Below are the code and all the weights of a small trained network. Each question names an input and a target symbol and asks about switching units off, where a switched-off unit gives its printed mean instead of its output.

import numpy as np


def w(rows, s, z=0):
    codes = np.array(rows[::2]) - 128.0
    scale = np.full(codes.shape[1], s)
    scale[-1] = z or s
    return codes * scale


def f(y):
    return y / 2 * (1 + np.tanh(0.7978845608 * (y + 0.044715 * y**3)))


def softmax(a):
    e = np.exp(a - a.max(-1, keepdims=True))
    return e / e.sum(-1, keepdims=True)


def log_softmax(a):
    a = a - a.max(-1, keepdims=True)
    return a - np.log(np.exp(a).sum(-1, keepdims=True))


def net(x, mask):
    ids = ['Ωζηξσψ'.index(c) for c in x.split()]
    T = len(ids)
    res = E[ids] + P[:T]
    u = 0
    for l in range(2):
        q, k, v = (res @ M[l].T for M in (Q, K, V))
        z = softmax(np.where(np.tri(T) > 0, q @ k.T / 4**0.5, -1e9)) @ v
        res = res + np.where(mask[u], z, O[l][:, -1]) @ O[l][:, :-1]
        u += 1
        y = f(res @ A[l][:, :-1].T + A[l][:, -1])
        res = res + np.where(mask[u : u + 8], y, B[l][:, -1]) @ B[l][:, :-1]
        u += 8
    return log_softmax(res[-1] @ U[:, :-1].T + U[:, -1])


Q, K, V, O, A, B = {}, {}, {}, {}, {}, {}
E = w([
[174,207,89],'Ω',
[252,81,171],'ζ',
[150,52,164],'η',
[140,115,210],'ξ',
[225,112,145],'σ',
[77,142,128],'ψ',
],0.014)
P = w([
[113,183,213],'0',
[151,140,81],'1',
[160,59,140],'2',
[110,187,155],'3',
[72,160,128],'4',
[157,9,101],'5',
],0.011)
Q[0] = w([
[139,90,30],'L0H0',
[238,110,144],'L0H0',
[107,169,84],'L0H0',
[125,49,1],'L0H0',
],0.0071)
K[0] = w([
[88,34,81],'L0H0',
[72,78,210],'L0H0',
[146,176,145],'L0H0',
[135,1,162],'L0H0',
],0.0095)
V[0] = w([
[38,98,80],'L0H0',
[180,110,217],'L0H0',
[231,130,155],'L0H0',
[70,80,1],'L0H0',
],0.0076)
O[0] = w([
[34,162,254,28],'L0H0',
[80,119,226,210],'L0H0',
[154,95,165,218],'L0H0',
[93,189,216,2],'L0H0',
],0.0074,0.0068)
A[0] = w([
[175,78,101,96],'L0N0',
[156,78,192,112],'L0N1',
[147,194,54,81],'L0N2',
[111,90,209,2],'L0N3',
[141,65,180,67],'L0N4',
[161,227,133,113],'L0N5',
[126,246,137,74],'L0N6',
[128,72,110,123],'L0N7',
],0.012,0.0021)
B[0] = w([
[20,160,158,254],'L0N0',
[41,173,84,208],'L0N1',
[124,93,40,191],'L0N2',
[169,253,138,144],'L0N3',
[34,190,79,198],'L0N4',
[65,65,104,160],'L0N5',
[133,71,186,148],'L0N6',
[243,136,155,184],'L0N7',
],0.0071,0.0087)
Q[1] = w([
[84,115,110],'L1H0',
[79,106,166],'L1H0',
[99,253,17],'L1H0',
[18,214,87],'L1H0',
],0.0074)
K[1] = w([
[44,53,110],'L1H0',
[250,128,163],'L1H0',
[107,159,179],'L1H0',
[71,236,129],'L1H0',
],0.014)
V[1] = w([
[161,79,105],'L1H0',
[62,5,162],'L1H0',
[153,76,216],'L1H0',
[131,142,38],'L1H0',
],0.011)
O[1] = w([
[186,61,20,119],'L1H0',
[200,68,216,91],'L1H0',
[29,77,142,2],'L1H0',
[69,120,253,229],'L1H0',
],0.0053,0.0057)
A[1] = w([
[154,120,66,64],'L1N0',
[66,34,136,175],'L1N1',
[177,94,115,84],'L1N2',
[174,101,38,129],'L1N3',
[88,139,7,3],'L1N4',
[131,114,101,170],'L1N5',
[191,91,151,119],'L1N6',
[169,137,86,111],'L1N7',
],0.013,0.003)
B[1] = w([
[82,208,190,187],'L1N0',
[126,22,242,131],'L1N1',
[179,219,139,151],'L1N2',
[184,127,191,254],'L1N3',
[124,163,172,216],'L1N4',
[127,102,122,162],'L1N5',
[255,139,175,135],'L1N6',
[5,226,128,176],'L1N7',
],0.0067,0.0075)
U = w([
[196,142,159,128],'Ω',
[91,136,111,122],'ζ',
[81,174,145,67],'η',
[84,145,123,102],'ξ',
[98,117,111,254],'σ',
[109,89,253,89],'ψ',
],0.019,0.005)

Each question gives the input, a string of symbols that net reads in full, and the target symbol t.
The units are the heads (4 rows each of Q, K, V and O) and the neurons (one row each of A and B). Each row of codes is followed by its name. A weight is (code - 128) times the scale printed after its matrix; where a second scale follows, it is the last column's (O, A, B and U).
mask holds one flag per unit, layer by layer, with each layer's heads first. A switched-off unit (its flag False) gives its mean, the last column of its rows in O or B, instead of its output. The means were averaged over made-up inputs and are rounded, as every weight is.
A unit's drop is (log p(t) with every unit on - log p(t) with that unit switched off) / (log p(t) with every unit on - log p(t) with every unit switched off).
The circuit of an input: a set's keep is (log p(t) with only the set's units on - log p(t) with every unit switched off) / (log p(t) with every unit on - log p(t) with every unit switched off). Starting from the 12 units with the biggest drops (on a tie, the unit counted first), units are removed one at a time, each time the one whose removal leaves the highest keep (on an exact tie, the one counted first), for as long as the keep stays at least 0.8.
units of the circuit, in order: the units of the circuit, biggest drop first
most important unit: the unit with the biggest drop
k most important neurons: the k neurons with the biggest drops, biggest first
k most important neurons of layer l: the k neurons of layer l with the biggest drops, biggest first
drop when u is switched off: that unit's drop, to one decimal
input Ω Ω ψ, target Ω: most important neuron of layer 0	L0N0
input Ω σ η, target η: units of the circuit, in order	L0H0, L0N4, L0N1
input Ω ξ Ω Ω σ, target Ω: units of the circuit, in order	L0N4, L0N1, L1N6, L0H0
input Ω Ω σ, target σ: units of the circuit, in order	L0N0, L1N3, L1N4
input Ω η ξ Ω, target Ω: 2 most important neurons of layer 1	L1N3, L1N2
input σ Ω Ω, target Ω: units of the circuit, in order	L0N4, L0N1
input σ σ η η η η, target η: units of the circuit, in order	L0N3, L0H0, L0N4
input ψ Ω ψ, target ψ: 4 most important neurons of layer 0	L0N4, L0N1, L0N3, L0N7
input Ω Ω σ ξ, target Ω: 2 most important neurons of layer 1	L1N7, L1N0
input ψ ψ ζ Ω, target ψ: 2 most important neurons of layer 1	L1N1, L1N3
input Ω Ω ψ Ω σ, target Ω: 4 most important neurons	L0N4, L0N1, L0N5, L1N6
input σ σ σ, target σ: 3 most important neurons	L0N0, L0N4, L0N1
input Ω Ω ψ ξ, target Ω: 3 most important neurons	L0N0, L0N4, L0N5
input σ η Ω ξ σ ψ, target ψ: most important unit	L1N1
input σ σ η σ ξ, target σ: drop when L0N1 is switched off	-0.1
input ψ η σ Ω, target ψ: drop when L0N6 is switched off	0.6
input σ η ζ ψ, target σ: drop when L0N3 is switched off	0.0
